Here is a tiny trained network, its code and every weight. The questions are about switching its units off for an input and a class, where a switched-off unit gives its printed mean instead of its output.

import numpy as np


def w(rows, s, z=0):
    codes = np.array(rows[::2]) - 128.0
    scale = np.full(codes.shape[1], s)
    scale[-1] = z or s
    return codes * scale


def norm(h):
    return h / np.sqrt((h * h).mean(-1, keepdims=True) + 1e-5)


def f(y):
    return np.maximum(y, 0)


def log_softmax(a):
    a = a - a.max(-1, keepdims=True)
    return a - np.log(np.exp(a).sum(-1, keepdims=True))


def net(x, mask):
    res = np.array(x, float).reshape(1, 8) / 4 @ E
    u = 0
    for l in range(2):
        y = f(norm(res) @ A[l][:, :-1].T + A[l][:, -1])
        res = res + np.where(mask[u : u + 14], y, B[l][:, -1]) @ B[l][:, :-1]
        u += 14
    return log_softmax(norm(res)[-1] @ U[:, :-1].T + U[:, -1])


A, B = {}, {}
E = w([
[163,116,130,154,247,161],'x0',
[127,124,131,130,129,124],'x1',
[129,128,128,126,128,128],'x2',
[125,127,128,129,129,125],'x3',
[199,206,207,8,102,92],'x4',
[125,127,132,128,128,125],'x5',
[127,128,127,128,126,131],'x6',
[98,108,164,5,131,243],'x7',
],0.0024)
A[0] = w([
[78,61,64,205,72,115,98],'L0N1',
[219,130,167,22,103,126,94],'L0N2',
[77,101,66,91,2,152,111],'L0N3',
[34,61,91,107,33,201,4],'L0N4',
[33,56,90,103,37,201,2],'L0N5',
[119,133,85,200,63,78,71],'L0N6',
[204,104,70,221,158,34,91],'L0N7',
[79,94,76,210,40,88,35],'L0N8',
[129,39,31,212,116,127,137],'L0N9',
[211,83,132,23,91,204,96],'L0N10',
[126,70,68,227,75,100,101],'L0N11',
[48,72,97,102,16,153,56],'L0N12',
[123,139,114,185,38,54,135],'L0N13',
[163,243,196,115,140,7,140],'L0N14',
],0.0025,0.0037)
B[0] = w([
[120,164,172,46,149,114,193],'L0N1',
[66,166,148,192,129,124,198],'L0N2',
[108,184,179,129,143,104,180],'L0N3',
[211,198,176,167,253,140,148],'L0N4',
[231,219,199,168,253,168,148],'L0N5',
[97,132,138,57,111,128,164],'L0N6',
[113,203,198,115,149,174,217],'L0N7',
[65,142,165,6,100,86,159],'L0N8',
[74,163,169,83,164,143,233],'L0N9',
[50,154,146,182,136,116,185],'L0N10',
[77,168,165,76,128,148,200],'L0N11',
[178,193,167,137,192,120,154],'L0N12',
[111,63,76,99,118,154,213],'L0N13',
[159,31,81,170,112,148,253],'L0N14',
],0.0041,0.0025)
A[1] = w([
[159,145,151,79,122,167,82],'L1N1',
[152,92,87,124,59,107,8],'L1N2',
[115,49,87,121,127,171,93],'L1N3',
[107,151,139,113,187,156,191],'L1N4',
[159,154,160,74,122,175,80],'L1N5',
[83,134,133,135,48,140,119],'L1N6',
[220,117,121,156,147,105,55],'L1N7',
[137,131,130,142,97,95,81],'L1N8',
[143,3,73,114,132,176,114],'L1N9',
[146,112,98,147,43,86,76],'L1N10',
[180,125,131,147,128,126,56],'L1N11',
[205,109,127,158,176,111,136],'L1N12',
[94,82,106,99,129,171,143],'L1N13',
[99,116,109,130,148,106,219],'L1N14',
],0.0056,0.0015)
B[1] = w([
[85,121,79,212,173,99,170],'L1N1',
[183,105,122,168,168,165,158],'L1N2',
[201,106,109,70,35,39,148],'L1N3',
[221,102,102,213,123,163,253],'L1N4',
[78,118,76,213,169,89,185],'L1N5',
[110,118,114,28,73,50,180],'L1N6',
[4,148,131,41,50,99,169],'L1N7',
[173,103,116,123,115,141,152],'L1N8',
[191,124,110,53,26,36,154],'L1N9',
[240,49,71,197,246,245,178],'L1N10',
[68,119,122,110,90,108,146],'L1N11',
[4,160,146,33,50,122,182],'L1N12',
[223,117,100,133,41,16,166],'L1N13',
[197,152,182,81,97,167,169],'L1N14',
],0.0033,0.0041)
U = w([
[11,162,153,42,69,64,185],'0',
[124,160,158,225,253,195,182],'1',
[254,38,72,125,80,123,2],'2',
],0.0077,0.00044)

Each question gives the input, the list of numbers given to net, and the class t.
The units are the neurons (one row each of A and B). Each row of codes is followed by its name. A weight is (code - 128) times the scale printed after its matrix; where a second scale follows, it is the last column's (A, B and U).
mask holds one flag per neuron, layer by layer. A switched-off neuron (its flag False) gives its mean, the last column of its row in B, instead of its output. The means were averaged over made-up inputs and are rounded, as every weight is.
A unit's drop is (log p(t) with every unit on - log p(t) with that unit switched off) / (log p(t) with every unit on - log p(t) with every unit switched off).
The circuit of an input: a set's keep is (log p(t) with only the set's units on - log p(t) with every unit switched off) / (log p(t) with every unit on - log p(t) with every unit switched off). Starting from the 12 units with the biggest drops (on a tie, the unit counted first), units are removed one at a time, each time the one whose removal leaves the highest keep (on an exact tie, the one counted first), for as long as the keep stays at least 0.8.
circuit, biggest first: the units of the circuit, biggest drop first
most important unit: the unit with the biggest drop
k most important neurons: the k neurons with the biggest drops, biggest first
top k neurons in layer l: the k neurons of layer l with the biggest drops, biggest first
drop of u: that unit's drop, to one decimal
input [8,1,-1,-3,3,8,-2,-7], class 0: circuit, biggest first	[L1N12, L1N7]
input [1,-3,-7,6,-2,-2,7,7], class 2: circuit, biggest first	[L1N13, L0N9]
input [-2,6,-7,-4,7,1,5,0], class 2: circuit, biggest first	[L0N14, L0N9, L1N12]
input [-6,-7,-7,-4,0,4,1,2], class 1: most important neuron	[L0N12]
input [-3,-5,2,-8,5,1,-1,0], class 2: 2 most important neurons	[L0N14, L0N9]
input [7,3,2,8,0,-8,-2,2], class 2: top 2 neurons in layer 0	[L0N7, L0N9]
input [0,-6,0,0,0,3,8,-7], class 0: top 2 neurons in layer 1	[L1N10, L1N4]
input [-1,-5,-6,-8,-8,2,-8,-6], class 0: 2 most important neurons	[L0N8, L1N10]
input [3,-2,8,0,1,-2,8,-7], class 0: 2 most important neurons	[L1N12, L0N14]
input [7,6,3,2,0,6,1,5], class 2: top 2 neurons in layer 0	[L0N7, L0N9]
input [1,8,3,-6,4,4,-8,3], class 1: top 2 neurons in layer 1	[L1N12, L1N7]
input [1,-8,-4,0,3,0,0,3], class 1: drop of L1N14	0.0
input [-5,-5,-7,2,7,8,4,-5], class 2: drop of L1N10	0.1
input [2,2,-2,3,5,0,4,7], class 1: drop of L1N1	0.1
input [-8,7,-8,-5,0,0,4,5], class 1: drop of L1N5	0.1
input [7,5,-5,-2,-3,1,3,1], class 2: most important unit	L1N9
